Below is a small trained network, with its code and all its weights. Each question gives an input and a target symbol and asks what happens when units are switched off, that is, made to give their printed mean instead of their output.

import numpy as np


def w(rows, s, z=0):
    codes = np.array(rows[::2]) - 128.0
    scale = np.full(codes.shape[1], s)
    scale[-1] = z or s
    return codes * scale


def f(y):
    return np.maximum(y, 0)


def softmax(a):
    e = np.exp(a - a.max(-1, keepdims=True))
    return e / e.sum(-1, keepdims=True)


def log_softmax(a):
    a = a - a.max(-1, keepdims=True)
    return a - np.log(np.exp(a).sum(-1, keepdims=True))


def net(x, mask):
    ids = ['ΔΦΨαθτ'.index(c) for c in x.split()]
    T = len(ids)
    res = E[ids] + P[:T]
    q, k, v = (res @ M[0].T for M in (Q, K, V))
    z = softmax(np.where(np.tri(T) > 0, q @ k.T / 4**0.5, -1e9)) @ v
    res = res + np.where(mask[0], z, O[0][:, -1]) @ O[0][:, :-1]
    y = f(res @ A[0][:, :-1].T + A[0][:, -1])
    res = res + np.where(mask[1:13], y, B[0][:, -1]) @ B[0][:, :-1]
    return log_softmax(res[-1] @ U[:, :-1].T + U[:, -1])


Q, K, V, O, A, B = {}, {}, {}, {}, {}, {}
E = w([
[97,189,78,219,155,48,74,91,157],'Δ',
[99,207,155,119,107,165,136,168,156],'Φ',
[104,157,235,95,119,154,131,109,114],'Ψ',
[117,22,151,156,65,99,164,121,126],'α',
[124,136,160,135,131,95,185,115,252],'θ',
[200,91,145,108,56,154,43,54,128],'τ',
],0.017)
P = w([
[202,241,81,132,78,173,196,163,126],'0',
[122,119,219,111,57,31,94,58,169],'1',
[135,120,152,130,128,232,66,174,201],'2',
[189,179,180,155,158,91,193,90,99],'3',
[119,122,156,130,89,80,117,71,134],'4',
[103,126,141,158,138,234,80,171,185],'5',
[185,168,160,174,163,75,180,81,79],'6',
[115,127,126,151,113,90,131,84,123],'7',
[84,127,127,171,144,250,103,159,174],'8',
],0.016)
Q[0] = w([
[231,132,101,71,107,88,221,159,55],'head 1',
[119,177,75,5,59,5,222,56,74],'head 1',
[2,60,111,59,119,117,19,145,178],'head 1',
[109,128,167,179,99,233,94,81,225],'head 1',
],0.0084)
K[0] = w([
[192,174,178,91,58,149,146,108,151],'head 1',
[185,181,182,23,150,131,109,114,161],'head 1',
[80,46,217,177,246,116,37,113,146],'head 1',
[106,83,104,214,155,136,154,114,34],'head 1',
],0.011)
V[0] = w([
[106,89,119,91,192,128,204,145,218],'head 1',
[146,186,77,223,158,126,52,75,254],'head 1',
[173,52,147,242,61,107,137,154,154],'head 1',
[90,128,125,140,175,122,107,74,122],'head 1',
],0.0082)
O[0] = w([
[213,108,152,188,99,164,161,154,135,97],'head 1',
[161,167,130,156,113,99,49,168,182,249],'head 1',
[107,10,112,180,122,62,97,181,116,200],'head 1',
[173,119,179,91,152,143,83,84,230,105],'head 1',
],0.012,0.011)
A[0] = w([
[137,89,128,107,74,137,91,156,142,8],'neuron 1',
[94,188,35,162,131,89,171,133,155,97],'neuron 2',
[182,99,76,190,165,147,188,172,76,19],'neuron 3',
[168,210,151,157,142,40,150,88,115,54],'neuron 4',
[155,74,194,129,162,95,121,62,148,75],'neuron 5',
[119,89,135,128,123,112,54,123,189,122],'neuron 6',
[93,152,139,181,96,109,189,161,149,226],'neuron 7',
[219,190,151,150,140,115,191,144,90,2],'neuron 8',
[136,78,87,104,157,162,76,114,135,200],'neuron 9',
[70,143,144,122,86,121,94,116,97,98],'neuron 10',
[113,115,47,11,198,106,165,110,78,70],'neuron 11',
[157,163,121,123,239,156,101,171,139,80],'neuron 12',
],0.011,0.0043)
B[0] = w([
[138,183,64,101,147,119,160,58,172,172],'neuron 1',
[143,160,185,174,143,162,137,107,127,171],'neuron 2',
[94,118,222,146,166,158,81,120,133,158],'neuron 3',
[144,157,63,144,79,184,81,163,100,192],'neuron 4',
[120,124,148,61,149,204,77,170,60,163],'neuron 5',
[149,99,124,169,153,157,163,109,102,254],'neuron 6',
[191,114,99,63,104,100,92,106,105,193],'neuron 7',
[106,64,107,142,159,168,147,89,254,156],'neuron 8',
[70,213,162,100,51,128,85,149,167,158],'neuron 9',
[92,92,116,206,129,114,218,105,149,158],'neuron 10',
[19,187,169,54,165,124,41,107,207,136],'neuron 11',
[197,74,112,55,182,91,110,68,92,159],'neuron 12',
],0.0098,0.023)
U = w([
[177,138,101,78,97,120,81,225,71,182],'Δ',
[180,92,57,170,149,151,233,97,74,153],'Φ',
[120,124,138,124,163,95,107,36,132,3],'Ψ',
[160,150,246,154,145,134,133,141,68,150],'α',
[84,74,108,182,126,171,94,254,160,113],'θ',
[104,175,147,143,54,11,107,166,160,219],'τ',
],0.0073,0.0035)

Each question gives the input, a string of symbols that net reads in full, and the target symbol t.
The units are the heads (4 rows each of Q, K, V and O) and the neurons (one row each of A and B). Each row of codes is followed by its name. A weight is (code - 128) times the scale printed after its matrix; where a second scale follows, it is the last column's (O, A, B and U).
mask holds one flag per unit, heads first, then neurons. A switched-off unit (its flag False) gives its mean, the last column of its rows in O or B, instead of its output. The means were averaged over made-up inputs and are rounded, as every weight is.
A unit's drop is (log p(t) with every unit on - log p(t) with that unit switched off) / (log p(t) with every unit on - log p(t) with every unit switched off).
The circuit of an input: a set's keep is (log p(t) with only the set's units on - log p(t) with every unit switched off) / (log p(t) with every unit on - log p(t) with every unit switched off). Starting from the 12 units with the biggest drops (on a tie, the unit counted first), units are removed one at a time, each time the one whose removal leaves the highest keep (on an exact tie, the one counted first), for as long as the keep stays at least 0.8.
circuit, biggest first: the units of the circuit, biggest drop first
unit that matters most: the unit with the biggest drop
top k neurons: the k neurons with the biggest drops, biggest first
drop of u: that unit's drop, to one decimal
input θ Φ θ θ Δ, target θ: top neuron : [neuron 4]
input τ θ θ Ψ Ψ θ Φ, target τ: circuit, biggest first : [neuron 6; neuron 5]
input Ψ Φ θ τ τ τ θ Δ τ, target Ψ: circuit, biggest first : [head 1; neuron 1]
input α Δ Φ Ψ θ Φ α, target α: circuit, biggest first : [neuron 3; head 1]
input Δ Δ Φ Φ, target Δ: circuit, biggest first : [neuron 4; head 1]
input Ψ Δ α Δ Φ τ θ, target Ψ: circuit, biggest first : [head 1; neuron 11]
input Δ α α Ψ Φ Φ τ, target Δ: circuit, biggest first : [neuron 4; head 1]
input Ψ θ θ α Δ Δ Φ, target Ψ: top 3 neurons : [neuron 11; neuron 8; neuron 6]
input τ α θ Δ, target τ: circuit, biggest first : [head 1; neuron 6]
input Δ τ θ Ψ Φ Φ, target Ψ: circuit, biggest first : [neuron 12; head 1; neuron 4]
input Ψ Δ θ, target Ψ: top 3 neurons : [neuron 12; neuron 6; neuron 1]
input θ Δ θ τ α Φ Δ, target θ: top 2 neurons : [neuron 8; neuron 4]
input Ψ θ Ψ α, target Ψ: circuit, biggest first : [head 1; neuron 11]
input Φ Φ Φ Φ Φ τ θ Ψ Ψ, target α: circuit, biggest first : [head 1]
input Δ Φ τ θ τ Ψ, target Ψ: top 2 neurons : [neuron 12; neuron 4]
input α α Φ θ τ Δ θ, target α: top 3 neurons : [neuron 3; neuron 2; neuron 1]
input τ Δ Ψ θ θ, target Δ: top 3 neurons : [neuron 5; neuron 10; neuron 8]
input α Ψ Δ Φ α τ α, target α: drop of neuron 1 : 0.1
input θ τ θ Φ θ θ α, target θ: drop of neuron 8 : 0.6
input Φ θ Φ, target Δ: drop of neuron 6 : 0.2
input Δ α α α, target Δ: unit that matters most : neuron 4
